-4.500	3.852	1.038	1.424	2.276	3.709	0.440	-0.332	-0.543	3.057	-1.158	3.772	-0.827 = M
4.090	4.413	-3.023	-0.405	1.419	4.041	-6.619	1.147	-0.978	0.872	0.336	-5.248	1.160 = H
0.948	0.708	0.948	0.948	-3.274	0.045	-3.275	-0.673	-0.138	-3.275	-0.594	-3.275	-3.275 = U
1.876	-3.091	6.763	-1.671	1.359	-4.310	-7.015	-7.015	-0.606	1.096	0.143	1.876	-2.682 = V
4.380	1.860	1.418	1.418	1.418	-1.652	-0.669	0.505	1.418	-1.652	1.418	-1.652	-1.800 = Y
-2.680	-2.572	-0.851	0.258	-2.001	0.442	-0.880	-2.592	-3.235	2.657	0.215	2.442	-2.598 = Q
4.090	4.413	-3.023	-0.405	1.185	4.041	-6.619	8.320	-4.125	-0.723	1.388	2.839	-9.201 = J
0.550	-6.279	0.542	-2.478	-5.585	-0.854	1.875	1.237	-2.901	-1.840	4.003	-0.516	3.829 = A
0.597	1.333	0.597	3.269	0.277	0.277	2.082	2.955	-5.073	0.277	0.277	-4.487	3.714 = S
0.138	-0.028	-3.147	-2.103	0.276	2.582	0.647	-2.548	-4.321	1.930	3.386	0.770	4.539 = Z
1.013	1.816	-0.575	3.895	1.729	1.452	0.189	3.436	3.356	3.945	-2.511	-2.469	-2.065 = K
all Y: 1.418
3 4 5 9 11
all U: -3.275
7 10 12 13
all V: 1.876
1 12
all S: 0.277
5 6 10 11
all Z: 2.582
6

0.886	-1.625	1.317	-0.793	-0.792	0.593	2.524	0.577	3.277	0.209	2.193	4.213	-0.407	0.543	-2.208	-4.011	-0.027	1.272	0.543  G
-1.757	-2.751	-4.566	2.177	8.140	-8.527	0.147	0.147	-5.532	-3.896	-4.697	-5.263	5.683	-2.493	-0.915	-4.063	2.957	-2.850	0.147  C
-0.338	-0.743	-1.433	0.692	0.239	1.722	-0.683	0.015	-1.820	-1.177	-1.516	-1.786	1.722	-0.951	-0.164	-1.017	0.887	-0.917	-0.500  R
-3.445	-0.285	4.289	-2.241	2.505	5.796	4.106	0.597	7.191	2.575	5.407	8.141	-3.876	6.362	-2.073	-2.332	-1.798	3.211	1.586  N
succ: 8.141
-3.876
all R: 0.887
17
all C: 0.147
7 8 19
all G: -0.793
4
all G: 0.543
14 19
succ: 8.140
-8.527

-3.881	-1.989	8.777	-3.989	1.004	-6.624	0.000	5.917 -> Luti
-4.543	4.222	-7.441	3.866	0.000	0.000	-0.082	-4.839 -> sop
-4.447	4.999	0.000	3.631	1.965	7.928	-0.088	-4.289 -> Fiv
-6.255	8.146	-0.075	0.000	0.000	3.778	2.386	0.970 -> Vemi
0.000	-3.716	0.000	-2.356	0.256	0.000	2.863	3.731 -> Nuzat
0.000	-6.095	-6.669	3.224	-7.249	2.741	-4.062	-4.939 -> Savap
0.000	0.000	-6.669	3.224	-7.249	1.980	-4.062	-4.939 -> pogiv
4.318	-6.095	0.000	-3.739	-3.882	-8.488	-4.140	-1.655 -> Pato
-3.269	4.555	0.000	-5.400	6.572	-5.400	1.651	-5.400 -> lus
0.000	0.000	-4.031	-0.327	5.907	3.847	-2.158	0.114 -> Nup
all Pato: 4.318
1
succ: -3.881
-1.989
all lus: -5.400
4 6 8
succ: -3.882
-8.488

-1.377	-1.231	-2.578	2.909	-4.239	-1.434	6.927	-1.351	-1.178 : F
-1.377	-1.231	-4.238	2.909	-4.239	-1.434	6.927	-1.351	-1.178 : L
-2.146	6.881	-7.137	-1.584	4.878	-1.033	-0.057	-2.810	8.383 : T
succ: 4.878
-1.033
succ: -2.810
8.383

